In the rows, zero is written as 128.
Facts:
mulitis | tefas brestis | noskur q
dalo | tefas bitu | noskur f
refel | tefas sisel
flesis | tefas setos | noskur c
rufostak | tefas grisal | noskur l
poskenar | tefas stadam
vasil | tefas plamum | noskur h
badak | tefas tolos
fesku | tefas flutrak | noskur b
lokom | tefas kogrim | noskur m
damas | tefas zutin | noskur d
putrido | tefas stadam | noskur h
fostol | tefas ribris | noskur a
kasun | tefas kliklun
stotol | tefas flutrak | noskur p
remak | tefas steklik | noskur e
beskedril | tefas flido | noskur c
lesas | tefas rezos | noskur c
foflus | tefas vimul
nalak | tefas bitu | noskur k
grelil | tefas grisal | noskur f
rugrom | tefas flonek
brisum | tefas klegril
tetros | tefas drusir | noskur e
porak | tefas stadam | noskur a
bredras | tefas zupum | noskur f
telar | tefas zupum | noskur b
flido | tefas mutradrek
rubros | tefas mutradrek | noskur b
pladru | tefas plisul
skeva | tefas skeplal
tagri | tefas zitrem
drofi | tefas stamo
gibrun | tefas poskenar | noskur c
plagropok | tefas mepadram
kleskipar | tefas gruskan | noskur c
sodril | tefas mutradrek
drinim | tefas nomik | noskur e
tririk | tefas plisul
ribris | tefas grudriza
buzak | tefas gegraka | noskur b
brivimos | tefas rezos | noskur a
brerustal | tefas bruklemik | noskur a
dripun | tefas bridru | noskur l
flegol | tefas bruklemik | noskur f
drusir | tefas tinen
sisel | tefas groste
zomudo | tefas badak
tudrazok | tefas plagistol
maskeril | tefas zutin | noskur p
brestis | tefas zivek
griplol | tefas rugrur | noskur e
fizus | tefas zutin | noskur o
gigru | tefas groste | noskur l
flikler | tefas vimul
trekam | tefas zutin | noskur a
topo | tefas zivek
kople | tefas groste
todru | tefas flonek | noskur p
brutus | tefas kogrim
stasti | tefas vimul
raska | tefas brestis
stoda | tefas plapos | noskur j
ketan | tefas badak | noskur m
restizol | tefas bitu | noskur p
grupen | tefas mosazi | noskur f
bruklemik | tefas grisal
rugrur | tefas vimul
flutrak | tefas mepadram
soplos | tefas plamum | noskur p
rogedun | tefas flutrak | noskur l
gripun | tefas rezos
kufu | tefas flutrak | noskur a
toges | tefas kogrim | noskur a
plamum | tefas tinen
skeplal | tefas mepadram
stivun | tefas brestis | noskur l
poni | tefas grebu | noskur e
potu | tefas poskenar | noskur q
leplos | tefas nubrek | noskur f
trakle | tefas rezos | noskur d
bridru | tefas setos
gepan | tefas plagistol | noskur g
mimas | tefas nomik | noskur i
plapos | tefas tolos
simil | tefas stadam | noskur n
trapas | tefas plapos | noskur e
rudis | tefas rezos | noskur b
klinetrum | tefas rugrur | noskur a
golir | tefas rugrur | noskur h
drutro | tefas grisal | noskur p
stoges | tefas tririk | noskur f
mipas | tefas stamo
vatribem | tefas badak | noskur d
gumum | tefas setos
ruplin | tefas brestis | noskur n
ligril | tefas bitu | noskur d
zutin | tefas grisal
stepok | tefas skunim | noskur d
bitu | tefas plagistol
bruda | tefas mepadram | noskur l
plorasun | tefas bridru | noskur b
maza | tefas zivek | noskur q
mopluper | tefas tudrazok
brakli | tefas sodril | noskur j
stagal | tefas mepadram
flonek | tefas grebu
gruskan | tefas zolon
nomik | tefas duplakle
pedrok | tefas gegraka | noskur i
soskel | tefas kasun | noskur a
kovokek | tefas plamum | noskur l
fugrur | tefas noropom | noskur f
gedrek | tefas stagal
kofol | tefas kliful | noskur k
zasam | tefas kasun
kliriro | tefas mepadram | noskur h
roskur | tefas ribris | noskur b
dugruk | tefas klegril | noskur c
tastedrum | tefas kasun | noskur d
zupum | tefas stamo
stipli | tefas gruskan | noskur o
plara | tefas gegraka | noskur g
toklo | tefas noropom
kliful | tefas groste
gikel | tefas gruskan | noskur h
flogristal | tefas plagistol | noskur f
mokla | tefas nubrek | noskur d
gostok | tefas flikler
kime | tefas topo | noskur a
kabristum | tefas zitrem | noskur b
draditril | tefas bridru | noskur q
brages | tefas vimul | noskur d
kogrim | tefas gegraka
degrapal | tefas flutrak | noskur f
kiklom | tefas drofi | noskur n
kluni | tefas tudrazok | noskur a
mosazi | tefas zolon
turi | tefas stagal | noskur p
nubrek | tefas mipas
vogrir | tefas zitrem
pastar | tefas kogrim | noskur c
trage | tefas plapos | noskur n
triskur | tefas gruskan | noskur b
stofle | tefas stagal | noskur j
skunim | tefas rezos
staplon | tefas ribris
trasa | tefas bruklemik | noskur i
skugrin | tefas plapos | noskur a
grebu | tefas mutradrek

Known rows:
[156 137 140 148 160 207 158 161 100 155 113 112 156 159 155 132 117  60
 152  47 136 125 121 103  59 134 134 142 114  96  96  91  72 172 162 109
 111 136 193  99 111]: kofol
[114 131 166  76  70 125 103 129 150 133 157 131 144 119 145 123 113 236
 126 171 109 129 125 185 153 106 108 171  92 110 143 182 116 135  51 119
  99  85 144 136  80]: fugrur
[128  78 144 134 149 173 103 134 126 148 143 156 197 154 113  92 159 138
 148 118 165 179  81 108 114 131 164 185 107 118 126 110  81 128 132 125
  93 191 205 165 111]: turi
[128  94 142 139 119 111  93 122 149 118 114 124 104 119  90 100 151 186
 107 193 145 125 143 144 132 127 144 144 123 132 167 137 143  91 125 137
 121 126 102 164 123]: bruda
[136 135 154 135  75 102 120  99 132  95 179 135 182 103 150 124 131 164
 140 141  58 155  88 131 162 148 126 135 116 186 142 152 155 177  82 107
 129 146 122 127  85]: pedrok
[ 89 161 105 108  88 127 126 122 126 142  88 126 132  87 104 143 143  92
 118 103 123 145 102 121 124 111 106 124 141 109 122  81 185 112 131 151
 150 118 142 152 136]: flonek
[140 131 133 138 133 126 124 133 126 122 124 119 121 139 119 127 134 126
 125 123 123 123 132 121 114 133 130 128 123 133 130 123 124 141 137 136
 126 131 112 129 130]: tagri
[140  77 138 113 142 169 117 151 136 178 139 179 121 101 130  96 129 144
 137 134 133 193 114 132 122 114 126 143 138 122 155 132  49  95 118 106
  98 154 155 128  73]: kufu
[136  84 116  88 140 101 110 145 164 144 179 198 145 170 102 110 112 166
 135 137 155 208 104 108 194 153 122 146 142 146 111 148 103 120  95 191
  93 145 112 168 121]: lokom
[115 138 115 144 127 125 117 142 119 103 132 125  91 125 158 134 151 134
 119 105 135 129 149 146  90 109 121  88 117 110 111 164  96 147 140 161
 146 133  88  96 152]: telar
[135 135 158  85  82 121  85 128 151 150 158 153 151 111 147 137 122 233
 135 172 112 104 135 177 157  94  95 187  82 119 146 194 130 134  57 110
 100  76 154 121  85]: grelil
[ 98 147 111 115 109 128 133 117 123 133 105 122 133 106 116 138 134 101
 121 116 132 131 115 124 133 118 120 119 141 117 120 101 168 108 134 134
 145 125 143 138 140]: mutradrek
[142 139 110 179 128 128 149 152 127 141  87 144  79 112 125 130 122  73
 137 101  97 147 142 105  95 149 111 101 137 109 135  94 165 161 161 168
 164  86  94 132 129]: brakli
[136 140 157 204 117 123 146 123 116  91 109 103 190 134 157 149 120 107
 178 125  61 114  92 122 109 185 172 129  90 155 152  94 158 214 145  95
 165 107 173 128 108]: gepan
[139 130 133 138 134 128 126 132 126 122 125 120 121 137 118 126 132 125
 123 123 124 122 132 120 116 133 130 128 125 134 128 124 125 139 137 137
 125 132 112 131 129]: refel
[115 136 119 121 128 133 145 108 122 117 128 113 132 128 125 129 118 108
 120 127 142 114 133 127 145 130 133 114 143 127 110 123 153 104 137 123
 132 134 144 125 141]: gruskan
[135 122 125 121 152  92 136 149 130 146 125 108  94 168 130 112 144 120
 110 142 151 113 144 121 106 106 121 155 140  96 139 120 101 134 110 118
 125 140  61 154 179]: trapas
[104 122 108 130 121 122 124 129 129 104 121 116 141 126 151 145 140 112
 120 120 166 124 134 137 127 126 137  95 143 122 111 133 133 100 136 127
 147 130 148 109 149]: stamo
[110 134 117 122 130 129 141 110 122 121 123 117 133 124 129 133 124 108
 123 128 142 115 129 127 143 125 133 116 142 124 117 121 150 103 138 118
 137 134 146 125 145]: groste

Rows:
No name comes twice in this set of rows, the named rows included.
[137  75 114  91 146  63 119 161 166 167 178 191 152 182 134 108 125 150
 140 154 160 205  95 107 186 136 119 176 154 127 138 133  87 129  65 143
 106 152  88 185 151] | ketan
[107 116 156  83  59 118  83 149 158 111 156 127 154 122 173 138 131 240
 123 159 136 139 130 197 137 108 112 145  95 106 135 198  95 131  49 131
 110  83 147 116  86] | bredras
[116 128 117 122 130 107 151 121 123 132 125 109 135 137 149 128 130  98
 122 137 145 112 127 125 136 119 131 135 152 114 129 112 141 110 116  90
 141 139 124 136 161] | tolos
[149  96 123 216 155 150 152 135 119 134  99 150  66 102 138  93 128  90
 143 140 103 144 155 116  93 149 143 101 136 113 158 116 140 136 178 127
 162 117 110 126 118] | stofle
[147 133 138 134 133 140 134 125 124 114 136 112 117 146 110 116 122 127
 118 118 121 121 139 116 120 141 129 126 127 138 116 129 134 139 137 147
 114 133 112 130 122] | raska
[111 142 135 125 154 114 126 134 122 125 106 121 120 135 107 153 120 140
 145 134 109 119 113 137 122 138 151 118 104 140 148 113  90 149 146 131
 135 125 114 131 138] | mopluper
[162 115 118 187 153  94 174 163 127 145 111 124  84 155 171 115 117  66
 139 129 112 126 155 104  98 147 124 126 154 102 149 102 132 167 132 105
 163 102  64 135 159] | stoda
[117 120 132  67 158 133 125 165 138 174 129 166 133 137 121 158  94 148
 153 116 123 171  97 140 145 129 130 127 120 134 145 121  19 128 113 123
 101 122 142 122 100] | kluni
[159 110 129 114 159 150  90 145 134 160 151 165 216 175 119 136 150 128
 156  94 173 141  92  95 130 126 133 198 100 132 102 120 100 147 126 137
  88 161 201 143 132] | drutro
[111 132 126  91 106 151  94 155 137 164 117 151 208 151  91 131 159 114
 141  68 152 193  56  93 109 125 119 189 108 108 104  69 122 158 113 179
 100 155 187 182 119] | todru
[ 92 156 107 110  97 127 129 120 125 140  94 125 132  94 109 140 139  96
 120 109 127 138 106 122 127 114 111 122 142 112 122  89 179 110 132 144
 149 121 142 146 139] | grebu
[128  74 146 138 150 177 102 133 126 148 142 157 195 147 113  88 162 138
 148 123 165 182  80 110 113 130 164 186 106 118 128 109  80 126 133 125
  93 195 207 165 109] | stotol
[133 138 107 132 142 125 122 110 122 140 123 141 140 113 133 146 134 106
 132 130 145  92 141 120 144 113 120 131 133 134 119 132 165 102 145 110
 139 124 155 111 150] | grisal
[135 107 140 104 147 153 111 145 132 140 152 142 208 188 114 121 137 129
 146  92 169 163  84 102 128 141 146 182 110 124  97 110  86 149 119 146
  85 170 190 156 126] | soplos
[152 100 132  81 142 113 140 177 145 187 153 151 139 160 162 123 115 117
 134 118 144 172 112 119 129 112 104 167 157 112 142 117  41 129  70  85
  98 137 108 137 117] | skugrin

The same objects again, as new rows of numbers:
Known rows:
[128 105  91 114 121 120 135 167 137 109 122 134 143  75 183 159 165 129
  97 100 171  99 142  91  72  84  77 131 141 140 159 117 134 129 184 143
 129 125 130 106 144 100 151 176 107 107 120 152]: gibrun
[105  93 160 145  98 120 115 140 140 144 126 142 136  87 122 160 173  83
  99 103 215 103 205 132 133  85  82 128 138 154 122 160 104 187 134 162
 102 155 129 109 164  98 156 211 188  90 138 110]: gikel
[108 131  91 115 139 118 175 159 134 122 122 147 141 123 125 165 157  81
  94 107 226 132 195  71  72  72  81 127 177 159 119 176 127 172 144 131
 120 118 129  97 132  46 133 140 126  82 143 107]: vatribem
[110  97  57 111  93 121 122 142 137 109 128 137 141  81 124 160 158  83
  96 103 204 104 151 111  74  85  80 127 133 146 130 127 143 142 152 148
 111 128 135 129 136  95 162 173 114 100 127 115]: potu
[104  92 159 145  96 121 114 140 141 140 126 139 136  83 122 161 171  84
  97 103 214 103 207 130 133  86  86 128 137 156 122 164 104 190 135 162
 102 156 129 116 167 100 156 214 188  85 139 111]: golir
[109 156  56 113  89 155 170 152 149 131 142 170 187  76 137 159 156  99
  95 104 170 109 130  90 120 111  75 148 134 138 142 107 107 129 127 126
 135 120 125  89 149  46 154 158 108  83 117 147]: nubrek
[107 109 128 111 109 149 146 138 138 161 153 157 171  79 120 158 156  80
  92 101 222 119 132 111 109  83  78 131 157 148 135 119 107 141 125 151
 113 119 134 117 139  67 192 182 173  83 118 116]: leplos
[108  98  54 124  89 124 123 184 159 106 126 133 143  79 132 162 158 159
 119 135 169 104 142  82  83 132  82 131 132 143 130 114 147 130 152 121
 149 136 130 123 148  90 134 153 106  83 120 127]: raska
[109 117  54 121  88 125 127 175 151 108 125 136 143  81 155 161 158 135
 131 112 170 104 134  86  80 125  79 136 134 141 138 111 137 129 137 115
 121 139 129  92 140  66 133 145 107  97 120 140]: bridru
[106  97 112 113 109 120 119 140 148 132 125 134 141  97 124 156 176  82
  95 104 237 112 159 121  75  86  81 130 160 161 143 117 129 129 126 115
 103 121 185 139 136  92 166 170 155 127 121 114]: flogristal
[110 114  54 120  90 123 128 164 157 107 126 133 145  80 143 160 158 141
 110 124 170 104 133  88  92 122  80 131 132 140 125 113 135 129 146 122
 136 128 134 103 139  81 133 145 106  90 119 121]: zasam
[109 118  53 121  89 125 126 175 151 108 125 137 143  80 158 161 159 133
 135 110 170 105 133  85  79 124  80 138 133 141 138 110 136 129 137 116
 118 140 128  92 140  65 133 144 108  99 120 141]: kasun
[108 133  54 115  89 119 120 166 170 110 122 135 143  85 178 157 193 121
  96 126 178 104 145 107  75 160  78 132 141 140 156 105 140 125 126 111
 104 127 143  92 136  58 133 146 106 153 119 129]: bitu
[108  98  56 113  89 131 120 140 137 152 177 174 140 113 117 205 181  85
 103 104 219 119 203 107  96 126 114 126 167 141 123 135 105 177 125 140
 127 133 168 192 135  76 130 157 140  84 120 116]: gigru
[112 115  54 118  90 123 129 161 157 107 126 133 144  80 143 161 158 139
 109 124 170 105 133  88  93 121  79 132 133 141 124 113 133 128 146 123
 135 127 135 100 140  83 133 145 106  90 119 118]: tagri
[100  96 139 135 138 131 124 143 154 154 148 154 142 116 114 202 158  83
  97 145 242 147 233  72 105  79 182 128 201 172 121 183 103 200 124 115
 116 120 143 176 135  47 130 156 162  78 127 105]: lokom
[109 136  76 111  87 120 152 139 137 140 123 134 143 112 151 161 163  84
 116  99 200 131 132 110  72  83  77 130 156 231 124 202 165 128 126 169
 126 118 225 112 136 126 161 140 203 101 138 148]: trage
[106  93 161 144  98 121 115 139 140 147 126 144 136  91 122 160 175  83
  99 103 216 103 202 133 135  85  81 128 140 152 121 154 103 183 131 160
 102 154 129 101 158  94 153 208 189  97 134 111]: vasil
[107 110  54 123  88 126 123 185 151 108 125 136 142  79 151 162 158 143
 137 116 170 104 138  82  76 128  81 138 134 141 141 110 143 129 140 116
 126 144 127  92 147  69 135 149 107  90 121 144]: flikler

Rows:
No name comes twice in this set of rows, the named rows included.
[121  98  95 114 123 121 136 172 137 108 123 133 144  75 166 159 158 144
  97 102 170  99 144  91  72  85  78 132 136 139 161 133 137 130 190 148
 144 122 129 123 155 104 155 188 107  91 121 149] | pastar
[119  98  89 114 118 120 129 177 137 109 122 133 142  76 179 160 164 136
 102 101 170  99 146  89  72  84  78 132 141 140 162 119 140 130 186 144
 134 128 129 114 150 102 154 178 108 102 123 156] | kleskipar
[108 131  54 115  89 120 122 168 166 109 122 136 144  82 175 157 186 122
  98 123 173 104 144 104  76 153  78 133 138 140 153 106 140 126 127 112
 106 130 136  92 137  59 133 146 106 143 119 131] | tudrazok
[106  97 117 112 108 119 118 140 154 136 123 134 142 102 124 155 188  83
  93 104 249 112 163 128  74  91  81 130 164 154 148 114 131 127 126 114
 102 120 195 142 134  90 163 171 151 144 120 114] | dalo

Now the same objects, written a new way:
Known rows:
[139 128 163 156 133 119 168 128 125 145 114 130 117 151 195 144 125 124
 124 115 131 135 122 129 132 136 148 116 134 125]: skeplal
[124 143 124  81 149 143 101 117 126  81 117 124 109 113 145  95  91 178
 135 129 133 101  92 140  94 143 127 118 164 108]: rugrom
[122 120 141 110 129 105 119 125 125 125 123 126 124 136 112 127 124 130
 134 103 131 133 127 129 133 135 143 121 134 122]: tagri
[126 115 139 109 128  96 116 127 123 133 127 126 129 135  82 112 127 130
 135 108 132 130 127 128 131 136 153 119 132 116]: brutus
[108 123  98 152 128 157 110 129 133 145 133 138 148 116  82  85 120 113
 113 158 125 121 134 141 133 117 159 140 125 119]: golir
[156 128 114 103 119 116 134 128 125 116 141 118 127 130 132 149 145 135
 141 122 131 120 131 126 113 123  99 115 110 129]: gigru
[164 124  70 114 117 137 182 132 129 110 106 130 145 138 209 123 142 103
 113 132 117 108 138 132 103 154 133 116 125 131]: turi
[150 130  79  88 120 129 114 136 125 121 115 130 151 123 120 106 143 118
 121 157 119 104 140 116 111 141 102 126 123 136]: soplos
[113 131 170 131 138 102 157 139 121 133 117 126 116 119 134 166 121 128
 131 157 127 124 126 122 152 126 107 125 134 129]: drofi
[150 154  59  57 140 169  99 127 127  71 108 128 135  99 163  80 108 165
 123 180 121  72 105 129  72 149  82 124 153 124]: todru
[154 119 106 108 126 140 154 120 126 119 126 127 142 125  49 121 146 122
 125 127 126 122 126 127 116 120 112 136 120 131]: maza
[109 147 109 127 143 155 137 132 137  91 132 141 126 101 126  61 105 156
 123 143 119 134 105 132  90 158 129 144 164 124]: poni
[150 109  98 136 119 132 171 120 129 126 107 124 128 140 209 138 131 107
 115  97 128 111 128 146 132 139 172 113 123 118]: fesku
[163 122 113 103 119 106 134 132 123 129 146 118 133 129  95 129 150 134
 142 134 134 116 130 124 112 124 113 113 108 122]: stivun
[ 85 119 107 151 125 151  84 108 138 144 144 128 141 108 157 139 110 121
 106 149 123 136 144 134 122 120 162 144 140 123]: gepan
[129 130 107 167 119 140 151 135 138 131 174 129 130 106 102 109 140 132
 133 141 128 144 129 135 112 122 139 136 114 122]: toges
[165 123 108 120 116 121 179 126 127 110 136 118 124 139 188 159 145 125
 136 108 130 122 130 136 108 132 121 108 111 125]: bruda
[134 128 169 137 135 106 120 133 122 159 123 130 124 139 109 119 128 134
 130 140 133 130 123 117 137 127 137 121 131 124]: brestis
[122 154 130 149 114 133  92 125 121 104 114 129 117 139 101 148 116 141
 145  59 121 147 145 130 151 144 147 132 128 123]: zomudo

Rows:
No name comes twice in this set of rows, the named rows included.
[112 127 120 146 129 121 146 140 135 132 139 142 140 116  77  69 131 123
 122 130 119 154 129 123 115 153 148 144 142 129] | griplol
[157 116 106 110 127 135 153 121 125 127 129 127 144 125  30 111 148 122
 125 132 128 120 126 126 115 120 119 135 118 128] | mulitis
[113 116 108  97 127 109 147 136 122 113 112 119 127  94 113 166 125 114
 126 155 123  94 132 135 161 123 108 126 124 124] | telar
[137 114 106 107 122 120  97 125 124 143 118 124 137 123  97 113 133 124
 124 128 132 105 130 128 141 124 144 122 120 122] | triskur
[114 123  93 169 127 168 155 126 137 132 125 138 141 125 162 107 117 104
 107 139 122 125 132 152 129 126 172 135 128 118] | kliriro
[130 115 142 112 129  93 118 129 122 141 128 126 130 136  73 105 129 130
 134 117 133 129 126 126 131 135 157 118 132 116] | raska
[101 130 169 125 140  92 187 148 119 121 114 123 112 100 127 191 118 121
 133 177 122 116 127 125 165 125  90 126 135 127] | nubrek
[135 129 164 151 133 117 155 128 125 145 116 129 118 147 179 142 124 127
 126 120 131 135 123 126 134 133 143 118 133 126] | mepadram
[140 127 162 158 133 119 172 128 126 144 113 129 117 151 200 145 125 123
 124 116 131 135 122 130 131 137 151 115 133 124] | stagal
[148 125 111  78 123 124 119 135 131  92 142 115 120 147 143 145 149 122
 144 116 139 115 128 125 118 117  97 122 112 143] | rufostak
[142 127 101 199 116 153 225 130 143 117 161 129 121 124 221 137 139 115
 124 111 126 150 127 152 104 136 166 127 117 120] | kufu
[172 120 104 132 115 123 206 125 129 108 132 118 122 145 222 164 146 118
 133  96 130 124 129 143 104 138 136 104 112 122] | rogedun
[136 127  75  46 128 143  89 148 136  78 117 125 138 153 143 101 148  96
 124 144 131  96 135 115 119 132  95 136 126 161] | maskeril

